Here is a tiny trained network, its code and every weight. The questions are about switching its units off for an input and a class, where a switched-off unit gives its printed mean instead of its output.

import numpy as np


def w(rows, s, z=0):
    codes = np.array(rows[::2]) - 128.0
    scale = np.full(codes.shape[1], s)
    scale[-1] = z or s
    return codes * scale


def f(y):
    return np.maximum(y, 0)


def log_softmax(a):
    a = a - a.max(-1, keepdims=True)
    return a - np.log(np.exp(a).sum(-1, keepdims=True))


def net(x, mask):
    res = np.array(x, float).reshape(1, 8) / 4 @ E
    y = f(res @ A[0][:, :-1].T + A[0][:, -1])
    res = res + np.where(mask, y, B[0][:, -1]) @ B[0][:, :-1]
    return log_softmax(res[-1] @ U[:, :-1].T + U[:, -1])


A, B = {}, {}
E = w([
[144,90,68,81,142,67,148],'x0',
[67,202,170,208,119,151,163],'x1',
[108,84,85,78,140,197,217],'x2',
[179,51,172,123,158,130,83],'x3',
[153,70,147,170,147,141,177],'x4',
[172,198,47,123,254,147,64],'x5',
[153,184,192,96,117,220,178],'x6',
[159,175,195,61,202,91,195],'x7',
],0.0092)
A[0] = w([
[164,192,164,118,132,145,178,78],'N1',
[39,204,130,90,100,97,137,176],'N2',
[123,160,132,159,180,183,126,223],'N3',
[111,124,38,191,55,106,151,140],'N4',
[133,150,189,187,143,98,61,38],'N5',
[189,130,167,144,160,92,194,131],'N6',
[169,4,86,56,88,153,128,146],'N7',
[119,173,152,127,168,182,94,128],'N8',
[145,109,102,50,136,145,142,155],'N9',
[83,99,123,173,46,96,141,185],'N10',
[121,159,152,171,195,185,126,251],'N11',
[114,157,145,62,119,129,220,148],'N12',
[140,44,139,116,123,141,102,122],'N13',
[129,41,152,92,125,157,95,116],'N14',
[169,148,129,93,155,92,144,149],'N15',
[80,204,97,70,96,123,144,69],'N16',
[146,118,138,194,124,172,159,178],'N17',
[157,148,113,70,136,142,75,83],'N18',
[149,132,82,174,111,122,122,90],'N19',
[187,152,133,175,125,101,118,122],'N20',
[160,114,102,198,114,132,62,75],'N21',
[144,110,77,103,95,124,141,141],'N22',
[112,138,202,166,105,114,128,192],'N23',
[150,141,127,176,123,125,98,91],'N24',
[138,169,150,117,82,98,134,227],'N25',
[107,107,146,187,80,125,164,125],'N26',
[123,109,94,109,138,150,167,155],'N27',
[115,148,61,102,80,141,98,117],'N28',
[145,100,83,71,105,159,147,161],'N29',
[171,111,164,118,162,116,182,147],'N30',
[152,143,145,128,131,175,103,144],'N31',
[107,112,193,143,95,140,122,183],'N32',
],0.013,0.0033)
B[0] = w([
[153,112,171,62,163,145,125,202],'N1',
[152,127,121,183,119,85,117,232],'N2',
[106,133,161,132,177,151,45,229],'N3',
[111,53,105,84,126,170,103,253],'N4',
[75,90,133,107,133,139,188,228],'N5',
[45,36,87,66,137,160,166,199],'N6',
[198,136,194,171,204,108,121,250],'N7',
[177,163,187,82,154,129,50,216],'N8',
[119,122,147,147,146,109,160,196],'N9',
[56,154,108,43,54,134,74,253],'N10',
[69,169,218,73,159,148,63,244],'N11',
[94,106,128,117,145,195,190,221],'N12',
[187,176,188,152,186,182,70,196],'N13',
[214,197,235,207,254,102,120,195],'N14',
[92,88,82,55,125,145,151,193],'N15',
[150,134,137,154,136,142,158,205],'N16',
[71,123,149,99,99,128,71,201],'N17',
[117,128,129,64,82,105,154,191],'N18',
[97,90,130,117,160,153,134,182],'N19',
[114,143,130,102,130,170,158,185],'N20',
[100,66,144,128,211,152,104,225],'N21',
[188,118,123,194,181,145,130,177],'N22',
[137,139,66,91,126,126,116,220],'N23',
[133,82,162,95,175,158,135,183],'N24',
[92,132,117,141,123,84,130,189],'N25',
[61,114,81,94,119,126,105,220],'N26',
[69,62,89,150,172,167,215,181],'N27',
[125,91,118,123,109,131,160,198],'N28',
[163,134,149,171,154,199,175,192],'N29',
[91,73,84,103,143,210,161,195],'N30',
[173,167,156,154,175,127,95,177],'N31',
[74,130,108,162,60,121,130,206],'N32',
],0.0071,0.011)
U = w([
[100,165,112,109,1,17,140,255],'0',
[165,194,223,135,128,124,9,110],'1',
[83,5,132,59,95,198,156,185],'2',
[211,77,159,227,128,163,207,1],'3',
],0.0087,0.00098)

Each question gives the input, the list of numbers given to net, and the class t.
The units are the neurons (one row each of A and B). Each row of codes is followed by its name. A weight is (code - 128) times the scale printed after its matrix; where a second scale follows, it is the last column's (A, B and U).
mask holds one flag per neuron, in row order. A switched-off neuron (its flag False) gives its mean, the last column of its row in B, instead of its output. The means were averaged over made-up inputs and are rounded, as every weight is.
A unit's drop is (log p(t) with every unit on - log p(t) with that unit switched off) / (log p(t) with every unit on - log p(t) with every unit switched off).
The circuit of an input: a set's keep is (log p(t) with only the set's units on - log p(t) with every unit switched off) / (log p(t) with every unit on - log p(t) with every unit switched off). Starting from the 12 units with the biggest drops (on a tie, the unit counted first), units are removed one at a time, each time the one whose removal leaves the highest keep (on an exact tie, the one counted first), for as long as the keep stays at least 0.8.
units of the circuit, in order: the units of the circuit, biggest drop first
top k neurons: the k neurons with the biggest drops, biggest first
drop when u is switched off: that unit's drop, to one decimal
input [-6,4,-5,-6,0,5,-7,-2], class 2: units of the circuit, in order => [N5]
input [0,5,-5,-5,5,5,-8,6], class 2: top 2 neurons => [N6; N5]
input [0,-1,-8,-1,-1,1,6,-7], class 2: top 4 neurons => [N5; N14; N7; N13]
input [7,-6,1,-7,8,-4,-1,-1], class 3: units of the circuit, in order => [N7; N22]
input [4,-3,2,-2,7,0,-5,-6], class 3: units of the circuit, in order => [N7; N14]
input [7,6,-6,4,-2,-7,-6,8], class 0: top 3 neurons => [N4; N21; N25]
input [-5,-4,-4,-1,-8,5,-1,-5], class 2: top 2 neurons => [N28; N14]
input [7,-6,-5,0,-8,8,6,4], class 2: top 4 neurons => [N15; N18; N14; N7]
input [-2,6,-4,-5,-8,-1,-8,-4], class 2: top 2 neurons => [N4; N21]
input [6,-8,-1,3,3,-4,7,6], class 3: top 2 neurons => [N7; N14]
input [5,5,-7,7,-1,-2,4,6], class 2: drop when N16 is switched off => 0.0
input [-5,-8,-1,4,8,-3,2,0], class 3: drop when N3 is switched off => 0.1
input [-5,-6,5,-7,6,4,2,-6], class 3: drop when N10 is switched off => 0.2
input [-6,-2,0,5,-8,-6,-3,-2], class 1: top neuron => [N14]
